[[ 10  -7  -7  10  10  10  -7  -7  -7  10  -7  -7  10]
 [ -7   3   3  -7  -7  -6   3   3   3  -7   3   3  -7]
 [ 33 -20 -20  33  33  32 -20 -20 -20  33 -20 -20  33]
 [ 30 -17 -17  30  30  29 -17 -17 -17  29 -17 -17  29]
 [ 54 -33 -33  54  54  52 -33 -33 -33  53 -33 -33  53]
 [-15  10   9 -15 -14 -14  10   9  10 -14  10  10 -14]
 [ 29 -17 -17  29  28  28 -17 -17 -17  28 -17 -17  28]]
->
[[ -7  10  10  -7  -7  10  10  10  -7  -7  -7  10  -7]
 [  3  -7  -7   3   3  -7  -7  -6   3   3   3  -7   3]
 [-20  33  33 -20 -20  33  33  32 -20 -20 -20  33 -20]
 [-17  29  30 -17 -17  30  30  29 -17 -17 -17  29 -17]
 [-33  53  54 -33 -33  54  54  52 -33 -33 -33  53 -33]
 [ 10 -14 -15  10   9 -15 -14 -14  10   9  10 -14  10]
 [-17  28  29 -17 -17  29  28  28 -17 -17 -17  28 -17]]

[[ 0 25  1  0  0  3  1  4 10]
 [ 1  2  1  3  1 10  1 28  0]
 [ 0  1 -1  0  0  0  0  0 44]]
->
[[ 4 10  0 25  1  0  0  3  1]
 [28  0  1  2  1  3  1 10  1]
 [ 0 44  0  1 -1  0  0  0  0]]

[[ -2   3  -9  28  -8   0]
 [ -1  -7 -11  57  -9   5]
 [  3  13  -2  18   7  -1]
 [ -9   7   4 -17  -1   2]]
->
[[ -8   0  -2   3  -9  28]
 [ -9   5  -1  -7 -11  57]
 [  7  -1   3  13  -2  18]
 [ -1   2  -9   7   4 -17]]

[[ 23 -12  22   3 -24  13 -10 -25 -18  12]
 [ -4 -56  11  -9  -2  -2 -10  -8 -12 -12]
 [-26 -25  11 -20  15  23 -23  -3   1  -7]
 [ 23   0   6  -1  32  23 -17  14 -18   2]
 [ 23   6  11  11  21  23 -23   3 -18  -7]
 [  1  13   6  23  -2 -22 -13 -14 -37  27]]
->
[[-18  12  23 -12  22   3 -24  13 -10 -25]
 [-12 -12  -4 -56  11  -9  -2  -2 -10  -8]
 [  1  -7 -26 -25  11 -20  15  23 -23  -3]
 [-18   2  23   0   6  -1  32  23 -17  14]
 [-18  -7  23   6  11  11  21  23 -23   3]
 [-37  27   1  13   6  23  -2 -22 -13 -14]]

[[ -3 -57  -5 -18   8  15]
 [ -3  13  -5 -18   8  17]
 [ -6  30 -18 -18   8  15]
 [  0 -42   0 -18   8  15]
 [ -3  -4 -26 -18   3   0]
 [ 17  29   6 -16   8  15]
 [  7  33   4 -18   8  15]]
->
[[  8  15  -3 -57  -5 -18]
 [  8  17  -3  13  -5 -18]
 [  8  15  -6  30 -18 -18]
 [  8  15   0 -42   0 -18]
 [  3   0  -3  -4 -26 -18]
 [  8  15  17  29   6 -16]
 [  8  15   7  33   4 -18]]

[[ -9  11 -32 -37 -53  12]
 [ 43  11  46  -6  54 -48]
 [  4  11 -24 -43 -54  -3]
 [  4  15 -28 -45 -54   1]
 [ -6  11 -34 -42 -54  11]
 [ -6 -15  27  44  53   1]
 [ 48  17  47 -21  54 -49]
 [ -4  11 -30 -40 -54  10]
 [  1  13 -28 -42 -54   5]]
->
[[-53  12  -9  11 -32 -37]
 [ 54 -48  43  11  46  -6]
 [-54  -3   4  11 -24 -43]
 [-54   1   4  15 -28 -45]
 [-54  11  -6  11 -34 -42]
 [ 53   1  -6 -15  27  44]
 [ 54 -49  48  17  47 -21]
 [-54  10  -4  11 -30 -40]
 [-54   5   1  13 -28 -42]]
